Below are the code and all the weights of a small trained network. Each question names an input and a class and asks about switching units off, where a switched-off unit gives its printed mean instead of its output.

import numpy as np


def w(rows, s, z=0):
    codes = np.array(rows[::2]) - 128.0
    scale = np.full(codes.shape[1], s)
    scale[-1] = z or s
    return codes * scale


def norm(h):
    return h / np.sqrt((h * h).mean(-1, keepdims=True) + 1e-5)


def f(y):
    return np.maximum(y, 0)


def log_softmax(a):
    a = a - a.max(-1, keepdims=True)
    return a - np.log(np.exp(a).sum(-1, keepdims=True))


def net(x, mask):
    res = np.array(x, float).reshape(1, 5) / 4 @ E
    u = 0
    for l in range(3):
        y = f(norm(res) @ A[l][:, :-1].T + A[l][:, -1])
        res = res + np.where(mask[u : u + 8], y, B[l][:, -1]) @ B[l][:, :-1]
        u += 8
    return log_softmax(norm(res)[-1] @ U[:, :-1].T + U[:, -1])


A, B = {}, {}
E = w([
[136,106,223,211,111,96,167,99],'x0',
[99,163,129,67,103,2,123,197],'x1',
[98,98,168,106,184,120,124,195],'x2',
[89,216,71,136,188,123,139,191],'x3',
[158,236,166,141,102,177,188,121],'x4',
],0.0069)
A[0] = w([
[111,115,37,99,82,97,94,80,5],'0.n0',
[140,163,75,134,149,176,131,97,42],'0.n1',
[195,75,179,226,96,72,98,93,17],'0.n2',
[166,126,255,61,93,137,113,198,102],'0.n3',
[146,172,105,170,11,212,127,55,123],'0.n4',
[94,123,122,96,46,26,103,169,90],'0.n5',
[115,60,23,73,204,138,40,144,15],'0.n6',
[166,144,219,160,161,94,122,126,120],'0.n7',
],0.006,0.0028)
B[0] = w([
[143,129,144,162,141,167,110,159,172],'0.n0',
[112,84,203,133,161,63,165,169,175],'0.n1',
[97,75,193,142,102,121,185,68,194],'0.n2',
[6,78,59,111,108,184,140,81,195],'0.n3',
[150,162,157,156,60,89,158,109,246],'0.n4',
[208,202,173,149,83,96,109,91,227],'0.n5',
[63,146,51,176,139,214,2,161,253],'0.n6',
[131,121,55,145,132,149,233,150,191],'0.n7',
],0.0076,0.0045)
A[1] = w([
[62,116,106,117,109,141,107,155,112],'1.n0',
[181,75,187,90,84,111,164,1,98],'1.n1',
[110,131,174,51,199,29,32,189,97],'1.n2',
[75,18,184,166,74,82,130,109,31],'1.n3',
[205,90,111,89,123,129,65,67,31],'1.n4',
[204,34,133,100,98,132,29,97,11],'1.n5',
[141,102,201,30,161,71,162,161,112],'1.n6',
[121,131,89,46,73,54,60,66,2],'1.n7',
],0.0063,0.002)
B[1] = w([
[189,126,70,129,131,172,132,139,190],'1.n0',
[80,100,118,2,179,164,112,45,252],'1.n1',
[213,172,108,191,10,88,155,41,210],'1.n2',
[107,87,133,97,24,161,209,82,220],'1.n3',
[148,175,154,190,156,117,117,204,157],'1.n4',
[135,235,166,199,162,100,125,136,184],'1.n5',
[43,83,144,76,113,197,119,143,152],'1.n6',
[180,172,124,86,173,143,173,177,181],'1.n7',
],0.0074,0.0047)
A[2] = w([
[96,114,73,138,106,132,110,164,189],'2.n0',
[228,144,163,217,22,170,150,31,165],'2.n1',
[138,112,136,200,224,182,148,64,101],'2.n2',
[113,174,161,130,253,60,228,231,4],'2.n3',
[144,239,117,198,114,73,163,127,116],'2.n4',
[169,184,114,54,111,17,114,127,88],'2.n5',
[103,25,191,123,43,139,145,111,118],'2.n6',
[95,190,145,138,173,100,229,155,145],'2.n7',
],0.007,0.0033)
B[2] = w([
[130,59,134,141,103,82,141,166,175],'2.n0',
[133,130,49,151,91,2,172,128,255],'2.n1',
[142,157,114,148,87,104,89,175,178],'2.n2',
[143,56,220,141,124,143,177,99,154],'2.n3',
[139,94,166,160,132,104,124,194,203],'2.n4',
[174,233,104,154,150,61,85,163,178],'2.n5',
[76,133,52,122,79,109,176,53,200],'2.n6',
[158,172,200,105,134,138,39,167,181],'2.n7',
],0.0085,0.0084)
U = w([
[93,90,51,148,160,211,35,176,136],'0',
[148,161,129,61,187,133,121,93,2],'1',
[167,213,116,187,82,38,115,207,182],'2',
[136,127,250,131,164,182,143,176,98],'3',
[104,105,87,115,76,100,222,5,162],'4',
],0.013,0.0055)

Each question gives the input, the list of numbers given to net, and the class t.
The units are the neurons (one row each of A and B). Each row of codes is followed by its name. A weight is (code - 128) times the scale printed after its matrix; where a second scale follows, it is the last column's (A, B and U).
mask holds one flag per neuron, layer by layer. A switched-off neuron (its flag False) gives its mean, the last column of its row in B, instead of its output. The means were averaged over made-up inputs and are rounded, as every weight is.
A unit's drop is (log p(t) with every unit on - log p(t) with that unit switched off) / (log p(t) with every unit on - log p(t) with every unit switched off).
The circuit of an input: a set's keep is (log p(t) with only the set's units on - log p(t) with every unit switched off) / (log p(t) with every unit on - log p(t) with every unit switched off). Starting from the 12 units with the biggest drops (on a tie, the unit counted first), units are removed one at a time, each time the one whose removal leaves the highest keep (on an exact tie, the one counted first), for as long as the keep stays at least 0.8.
circuit, biggest first: the units of the circuit, biggest drop first
k most important neurons: the k neurons with the biggest drops, biggest first
top k neurons in layer l: the k neurons of layer l with the biggest drops, biggest first
drop when u is switched off: that unit's drop, to one decimal
input [8,7,6,6,4], class 3: circuit, biggest first : [2.n3, 2.n1]
input [8,5,7,7,1], class 3: most important neuron : [2.n3]
input [-4,-3,-6,6,-2], class 0: 2 most important neurons : [2.n1, 0.n6]
input [5,-1,2,8,-2], class 3: circuit, biggest first : [2.n3, 2.n1]
input [-3,1,0,-1,-6], class 0: 2 most important neurons : [0.n6, 2.n1]
input [-5,-6,-8,0,-1], class 2: top 2 neurons in layer 1 : [1.n3, 1.n4]
input [-8,3,6,1,0], class 0: 2 most important neurons : [0.n6, 2.n1]
input [8,-2,1,8,2], class 3: 2 most important neurons : [2.n3, 1.n2]
input [-8,-8,-3,-4,2], class 2: top 3 neurons in layer 1 : [1.n4, 1.n3, 1.n5]
input [-6,2,8,-4,0], class 0: 2 most important neurons : [0.n3, 0.n6]
input [0,-8,4,1,3], class 2: 2 most important neurons : [2.n2, 1.n3]
input [2,-8,7,1,5], class 2: 2 most important neurons : [2.n2, 2.n1]
input [-2,0,4,8,-5], class 0: drop when 0.n6 is switched off : 1.1
input [-5,1,2,4,-7], class 0: drop when 2.n1 is switched off : 0.1
input [7,3,7,7,8], class 3: drop when 2.n3 is switched off : 0.1
